Below is a small trained network, with its code and all its weights. Each question gives an input and a target symbol and asks what happens when units are switched off, that is, made to give their printed mean instead of their output.

import numpy as np


def w(rows, s, z=0):
    codes = np.array(rows[::2]) - 128.0
    scale = np.full(codes.shape[1], s)
    scale[-1] = z or s
    return codes * scale


def f(y):
    return np.maximum(y, 0)


def softmax(a):
    e = np.exp(a - a.max(-1, keepdims=True))
    return e / e.sum(-1, keepdims=True)


def log_softmax(a):
    a = a - a.max(-1, keepdims=True)
    return a - np.log(np.exp(a).sum(-1, keepdims=True))


def net(x, mask):
    ids = ['αδεζηθλμξπστφψω'.index(c) for c in x.split()]
    T = len(ids)
    res = E[ids] + P[:T]
    u = 0
    for l in range(2):
        r = res
        for j in range(3):
            rows = slice(3 * j, 3 * j + 3)
            q, k, v = (r @ M[l][rows].T for M in (Q, K, V))
            z = softmax(np.where(np.tri(T) > 0, q @ k.T / 3**0.5, -1e9)) @ v
            o = O[l][rows]
            res = res + np.where(mask[u + j], z, o[:, -1]) @ o[:, :-1]
        u += 3
        y = f(res @ A[l][:, :-1].T + A[l][:, -1])
        res = res + np.where(mask[u : u + 16], y, B[l][:, -1]) @ B[l][:, :-1]
        u += 16
    return log_softmax(res[-1] @ U[:, :-1].T + U[:, -1])


Q, K, V, O, A, B = {}, {}, {}, {}, {}, {}
E = w([
[126,64,106,76,39],'α',
[141,86,121,127,127],'δ',
[168,206,138,162,145],'ε',
[55,144,161,254,154],'ζ',
[25,84,125,88,172],'η',
[120,117,53,160,168],'θ',
[130,169,166,147,71],'λ',
[83,209,109,209,183],'μ',
[44,131,127,99,117],'ξ',
[89,210,183,128,105],'π',
[203,121,114,130,182],'σ',
[48,133,147,127,156],'τ',
[148,130,115,82,128],'φ',
[120,190,105,122,142],'ψ',
[45,89,139,145,129],'ω',
],0.021)
P = w([
[174,105,123,153,126],'0',
[115,248,10,67,166],'1',
[126,239,1,67,188],'2',
[119,223,16,54,219],'3',
[152,196,25,74,211],'4',
[178,179,34,84,225],'5',
],0.0098)
Q[0] = w([
[74,93,98,47,27],'0.h1',
[16,159,164,187,181],'0.h1',
[169,161,139,187,60],'0.h1',
[135,205,70,127,89],'0.h2',
[145,156,191,116,95],'0.h2',
[216,78,221,168,140],'0.h2',
[108,30,227,132,170],'0.h3',
[159,76,134,129,47],'0.h3',
[82,246,101,160,255],'0.h3',
],0.013)
K[0] = w([
[108,102,131,85,74],'0.h1',
[57,150,144,143,148],'0.h1',
[180,158,176,142,79],'0.h1',
[163,82,172,146,125],'0.h2',
[110,149,167,132,151],'0.h2',
[85,197,118,137,182],'0.h2',
[116,188,70,146,192],'0.h3',
[115,144,51,103,128],'0.h3',
[137,113,254,163,120],'0.h3',
],0.019)
V[0] = w([
[143,69,104,171,157],'0.h1',
[54,164,126,238,100],'0.h1',
[49,245,197,74,137],'0.h1',
[253,86,145,244,133],'0.h2',
[174,236,240,9,140],'0.h2',
[97,146,148,42,138],'0.h2',
[79,166,38,33,225],'0.h3',
[181,215,158,219,128],'0.h3',
[164,82,70,165,135],'0.h3',
],0.0064)
O[0] = w([
[57,176,168,88,100,70],'0.h1',
[179,108,135,43,170,144],'0.h1',
[208,99,103,177,160,254],'0.h1',
[116,57,209,108,162,137],'0.h2',
[133,60,55,184,131,157],'0.h2',
[113,86,107,141,148,120],'0.h2',
[126,184,114,254,112,63],'0.h3',
[220,159,112,154,199,180],'0.h3',
[129,81,203,124,155,103],'0.h3',
],0.0073,0.0053)
A[0] = w([
[133,239,226,140,150,119],'0.n1',
[30,136,122,131,224,157],'0.n2',
[96,243,58,70,98,98],'0.n3',
[144,135,92,177,76,107],'0.n4',
[59,141,211,142,129,126],'0.n5',
[145,111,60,132,65,95],'0.n6',
[112,136,80,44,148,126],'0.n7',
[86,50,166,140,135,119],'0.n8',
[93,32,70,201,107,99],'0.n9',
[125,80,148,135,129,44],'0.n10',
[56,197,227,141,139,119],'0.n11',
[3,31,66,44,91,119],'0.n12',
[150,187,159,134,253,124],'0.n13',
[165,29,98,119,91,136],'0.n14',
[207,181,184,113,62,148],'0.n15',
[234,61,123,127,107,4],'0.n16',
],0.0076,0.021)
B[0] = w([
[187,122,98,139,106,162],'0.n1',
[173,175,78,115,111,254],'0.n2',
[132,91,162,151,122,220],'0.n3',
[114,135,126,82,128,147],'0.n4',
[124,163,128,81,135,137],'0.n5',
[157,109,201,96,122,138],'0.n6',
[161,133,127,205,113,224],'0.n7',
[149,156,128,151,74,133],'0.n8',
[183,147,173,83,90,133],'0.n9',
[125,109,189,187,46,128],'0.n10',
[218,184,95,68,135,142],'0.n11',
[174,162,182,165,101,180],'0.n12',
[117,108,138,135,41,252],'0.n13',
[78,151,130,93,135,154],'0.n14',
[94,102,69,106,193,217],'0.n15',
[240,133,1,87,93,128],'0.n16',
],0.0099,0.007)
Q[1] = w([
[171,216,45,181,121],'1.h1',
[3,97,174,159,216],'1.h1',
[172,211,97,89,91],'1.h1',
[74,76,166,88,131],'1.h2',
[39,31,148,164,174],'1.h2',
[107,58,185,132,149],'1.h2',
[114,167,95,182,123],'1.h3',
[199,198,100,84,128],'1.h3',
[226,183,99,174,107],'1.h3',
],0.02)
K[1] = w([
[152,135,214,110,104],'1.h1',
[180,118,6,140,175],'1.h1',
[125,108,196,120,97],'1.h1',
[111,111,55,158,174],'1.h2',
[122,150,14,150,171],'1.h2',
[115,118,35,136,149],'1.h2',
[129,163,147,134,89],'1.h3',
[121,123,236,66,128],'1.h3',
[139,105,217,106,97],'1.h3',
],0.023)
V[1] = w([
[207,68,134,79,164],'1.h1',
[160,78,2,160,179],'1.h1',
[159,165,113,29,185],'1.h1',
[31,90,62,97,104],'1.h2',
[100,33,132,107,108],'1.h2',
[165,69,70,170,158],'1.h2',
[181,74,221,127,126],'1.h3',
[180,148,170,205,178],'1.h3',
[168,173,87,162,117],'1.h3',
],0.012)
O[1] = w([
[154,111,71,53,135,203],'1.h1',
[202,135,74,160,186,155],'1.h1',
[186,176,129,65,97,255],'1.h1',
[197,104,195,185,139,37],'1.h2',
[163,62,125,154,112,37],'1.h2',
[178,120,52,149,156,120],'1.h2',
[73,76,72,90,76,107],'1.h3',
[97,137,4,148,143,115],'1.h3',
[78,186,138,136,152,218],'1.h3',
],0.014,0.0071)
A[1] = w([
[162,68,91,165,110,157],'1.n1',
[114,99,85,121,70,107],'1.n2',
[140,154,146,168,78,171],'1.n3',
[142,71,114,111,96,109],'1.n4',
[105,35,153,130,156,85],'1.n5',
[162,163,97,106,155,150],'1.n6',
[181,88,112,164,160,185],'1.n7',
[100,112,121,185,196,72],'1.n8',
[152,84,120,91,118,103],'1.n9',
[200,104,96,100,100,134],'1.n10',
[123,4,140,176,167,3],'1.n11',
[160,153,102,147,129,104],'1.n12',
[132,123,158,169,152,71],'1.n13',
[91,96,128,191,149,104],'1.n14',
[108,158,162,149,204,92],'1.n15',
[71,142,182,163,126,93],'1.n16',
],0.014,0.02)
B[1] = w([
[90,111,186,56,154,175],'1.n1',
[119,109,191,202,167,170],'1.n2',
[97,62,167,110,165,176],'1.n3',
[151,166,128,194,106,166],'1.n4',
[208,139,5,107,167,131],'1.n5',
[165,122,173,158,51,250],'1.n6',
[133,191,198,66,163,196],'1.n7',
[206,134,135,90,149,151],'1.n8',
[131,126,105,182,91,184],'1.n9',
[84,97,103,150,148,253],'1.n10',
[253,150,1,53,77,128],'1.n11',
[102,86,127,86,147,183],'1.n12',
[126,120,51,83,186,140],'1.n13',
[155,73,149,53,83,145],'1.n14',
[119,59,111,203,49,180],'1.n15',
[175,141,54,126,179,194],'1.n16',
],0.0085,0.036)
U = w([
[108,107,98,78,80,1],'α',
[203,3,148,63,81,112],'δ',
[86,74,42,52,206,108],'ε',
[78,45,89,182,28,70],'ζ',
[117,118,246,114,219,195],'η',
[145,54,122,216,228,177],'θ',
[33,23,157,96,172,148],'λ',
[143,153,51,113,148,58],'μ',
[159,150,95,62,218,89],'ξ',
[142,169,169,117,124,92],'π',
[124,120,235,224,69,92],'σ',
[200,183,128,161,156,62],'τ',
[77,137,133,61,179,144],'φ',
[72,163,143,164,170,205],'ψ',
[68,89,216,133,83,100],'ω',
],0.0061,0.0078)

Each question gives the input, a string of symbols that net reads in full, and the target symbol t.
The units are the heads (3 rows each of Q, K, V and O) and the neurons (one row each of A and B). Each row of codes is followed by its name. A weight is (code - 128) times the scale printed after its matrix; where a second scale follows, it is the last column's (O, A, B and U).
mask holds one flag per unit, layer by layer, with each layer's heads first. A switched-off unit (its flag False) gives its mean, the last column of its rows in O or B, instead of its output. The means were averaged over made-up inputs and are rounded, as every weight is.
A unit's drop is (log p(t) with every unit on - log p(t) with that unit switched off) / (log p(t) with every unit on - log p(t) with every unit switched off).
The circuit of an input: a set's keep is (log p(t) with only the set's units on - log p(t) with every unit switched off) / (log p(t) with every unit on - log p(t) with every unit switched off). Starting from the 12 units with the biggest drops (on a tie, the unit counted first), units are removed one at a time, each time the one whose removal leaves the highest keep (on an exact tie, the one counted first), for as long as the keep stays at least 0.8.
units of the circuit, in order: the units of the circuit, biggest drop first
top k neurons: the k neurons with the biggest drops, biggest first
top k neurons in layer l: the k neurons of layer l with the biggest drops, biggest first
heads that matter: for each layer, one digit per head in row order, 1 if its drop is at least 0.15 and else 0, layers parted by /
input ξ σ μ τ, target θ: units of the circuit, in order -> 1.h1; 1.h2
input ψ η ξ λ ω, target τ: heads that matter -> 000 / 101
input ξ ψ σ, target θ: units of the circuit, in order -> 1.h1
input θ η λ λ ξ, target π: top 3 neurons -> 0.n15; 0.n11; 0.n2
input α ψ ω, target λ: units of the circuit, in order -> 0.n12; 1.h1; 0.h3; 1.n6
input σ λ ξ ξ ξ φ, target ζ: units of the circuit, in order -> 0.h2; 1.h3; 1.n7; 1.h1
input φ θ θ ξ, target η: heads that matter -> 100 / 010
input λ τ λ, target δ: heads that matter -> 001 / 100
input η λ λ, target ψ: heads that matter -> 011 / 111
input σ φ λ σ λ, target ζ: units of the circuit, in order -> 0.h2; 1.h3; 1.n7
input τ ζ λ α λ, target ε: top 3 neurons in layer 0 -> 0.n12; 0.n2; 0.n3
input σ σ φ λ θ, target ζ: heads that matter -> 110 / 001
input π ξ ζ μ, target ξ: top 2 neurons in layer 1 -> 1.n12; 1.n7
input ξ σ ξ, target θ: top neuron in layer 1 -> 1.n6
input μ μ λ ξ λ, target μ: top 2 neurons in layer 0 -> 0.n1; 0.n13
input λ α λ λ ξ φ, target λ: top 2 neurons -> 0.n12; 0.n13
input λ σ η, target δ: top 2 neurons -> 0.n15; 0.n2
input λ λ φ σ, target δ: top 2 neurons -> 0.n15; 1.n6
input λ φ λ λ λ α, target λ: top 3 neurons in layer 1 -> 1.n3; 1.n6; 1.n16
input π λ σ, target ξ: top 3 neurons -> 1.n7; 1.n12; 0.n2
input ψ φ σ, target τ: heads that matter -> 001 / 101
input π ξ θ, target ξ: top 2 neurons in layer 1 -> 1.n7; 1.n12
input ξ σ λ ζ, target θ: top neuron -> 1.n6
input λ ξ π ξ λ λ, target δ: top 2 neurons in layer 0 -> 0.n15; 0.n7
input θ λ λ λ, target π: heads that matter -> 110 / 111
input ξ μ λ ψ, target θ: heads that matter -> 011 / 101
input λ ξ ξ λ ψ, target δ: top 2 neurons -> 0.n15; 1.n6
input σ λ λ λ ψ, target ζ: heads that matter -> 010 / 001
input λ λ λ φ η σ, target δ: top 2 neurons in layer 0 -> 0.n2; 0.n15
